Below are the code and all the weights of a small trained network. Each question names an input and a class and asks about switching units off, where a switched-off unit gives its printed mean instead of its output.

import numpy as np


def w(rows, s, z=0):
    codes = np.array(rows[::2]) - 128.0
    scale = np.full(codes.shape[1], s)
    scale[-1] = z or s
    return codes * scale


def f(y):
    return np.maximum(y, 0)


def log_softmax(a):
    a = a - a.max(-1, keepdims=True)
    return a - np.log(np.exp(a).sum(-1, keepdims=True))


def net(x, mask):
    res = np.array(x, float).reshape(1, 6) / 4 @ E
    y = f(res @ A[0][:, :-1].T + A[0][:, -1])
    res = res + np.where(mask, y, B[0][:, -1]) @ B[0][:, :-1]
    return log_softmax(res[-1] @ U[:, :-1].T + U[:, -1])


A, B = {}, {}
E = w([
[108,112,153,100,122,140,91,81,147,217,177,254],'x0',
[162,102,111,69,139,93,132,124,121,163,109,148],'x1',
[120,140,178,208,93,186,64,106,70,160,95,130],'x2',
[203,108,172,82,115,115,123,139,92,161,114,100],'x3',
[43,92,94,167,174,125,97,191,182,119,193,187],'x4',
[115,90,92,155,56,38,76,60,125,117,143,101],'x5',
],0.0047)
A[0] = w([
[209,159,139,58,163,118,248,248,119,59,69,46,119],'n0',
[84,27,89,59,111,23,84,87,188,181,208,170,115],'n1',
[26,162,79,173,178,164,139,230,203,14,159,124,254],'n2',
[242,135,131,4,88,33,198,52,68,134,54,76,93],'n3',
[136,140,191,50,204,213,149,153,145,188,139,200,111],'n4',
[120,55,150,193,47,104,54,118,63,93,95,75,165],'n5',
[148,133,207,120,176,219,146,153,137,223,150,181,170],'n6',
[172,84,187,159,167,178,70,200,81,217,114,152,86],'n7',
[129,127,83,212,56,53,90,51,107,63,112,55,43],'n8',
[118,72,69,109,105,19,72,113,216,185,225,209,159],'n9',
],0.0031,0.00095)
B[0] = w([
[70,21,26,250,225,3,203,231,236,35,220,211,236],'n0',
[49,38,21,254,221,40,217,214,187,44,237,187,209],'n1',
[11,26,25,187,234,18,232,218,242,19,204,175,254],'n2',
[57,35,6,221,219,27,238,229,239,50,237,227,218],'n3',
[188,186,211,108,75,161,66,51,81,185,38,95,203],'n4',
[183,198,197,53,75,207,76,67,61,177,61,86,197],'n5',
[204,206,204,52,69,181,48,57,35,153,74,96,211],'n6',
[167,196,204,33,66,206,32,55,96,181,34,67,184],'n7',
[198,233,215,44,40,194,68,52,38,214,39,64,183],'n8',
[30,32,25,221,222,47,222,228,246,57,234,195,224],'n9',
],0.0034,0.0029)
U = w([
[69,30,17,196,224,85,184,220,253,64,211,143,253],'0',
[192,227,248,50,24,176,71,36,4,186,29,113,3],'1',
],0.0063,5e-05)

Each question gives the input, the list of numbers given to net, and the class t.
The units are the neurons (one row each of A and B). Each row of codes is followed by its name. A weight is (code - 128) times the scale printed after its matrix; where a second scale follows, it is the last column's (A, B and U).
mask holds one flag per neuron, in row order. A switched-off neuron (its flag False) gives its mean, the last column of its row in B, instead of its output. The means were averaged over made-up inputs and are rounded, as every weight is.
A unit's drop is (log p(t) with every unit on - log p(t) with that unit switched off) / (log p(t) with every unit on - log p(t) with every unit switched off).
The circuit of an input: a set's keep is (log p(t) with only the set's units on - log p(t) with every unit switched off) / (log p(t) with every unit on - log p(t) with every unit switched off). Starting from all 10 units, units are removed one at a time, each time the one whose removal leaves the highest keep (on an exact tie, the one counted first), for as long as the keep stays at least 0.8.
units of the circuit, in order: the units of the circuit, biggest drop first
unit that matters most: the unit with the biggest drop
top k neurons: the k neurons with the biggest drops, biggest first
drop of u: that unit's drop, to one decimal
input [-4,-5,0,-3,1,6], class 1: unit that matters most => n8
input [4,-1,-5,2,-2,-5], class 1: units of the circuit, in order => [n2 n4]
input [-8,-1,4,2,3,5], class 1: units of the circuit, in order => [n8 n5]
input [4,-6,6,1,4,4], class 1: top 2 neurons => [n0 n3]
input [4,6,0,8,-4,1], class 0: top 2 neurons => [n3 n8]
input [-6,4,2,6,-3,-5], class 0: top 2 neurons => [n0 n3]
input [-8,-3,3,6,5,7], class 1: top 2 neurons => [n8 n5]
input [1,-1,4,0,1,0], class 1: drop of n9 => 0.1
input [-2,7,1,2,-8,0], class 0: drop of n3 => 1.0
input [0,-1,0,7,5,-6], class 1: drop of n4 => 0.1
input [-2,1,3,8,5,-4], class 1: drop of n8 => 0.0
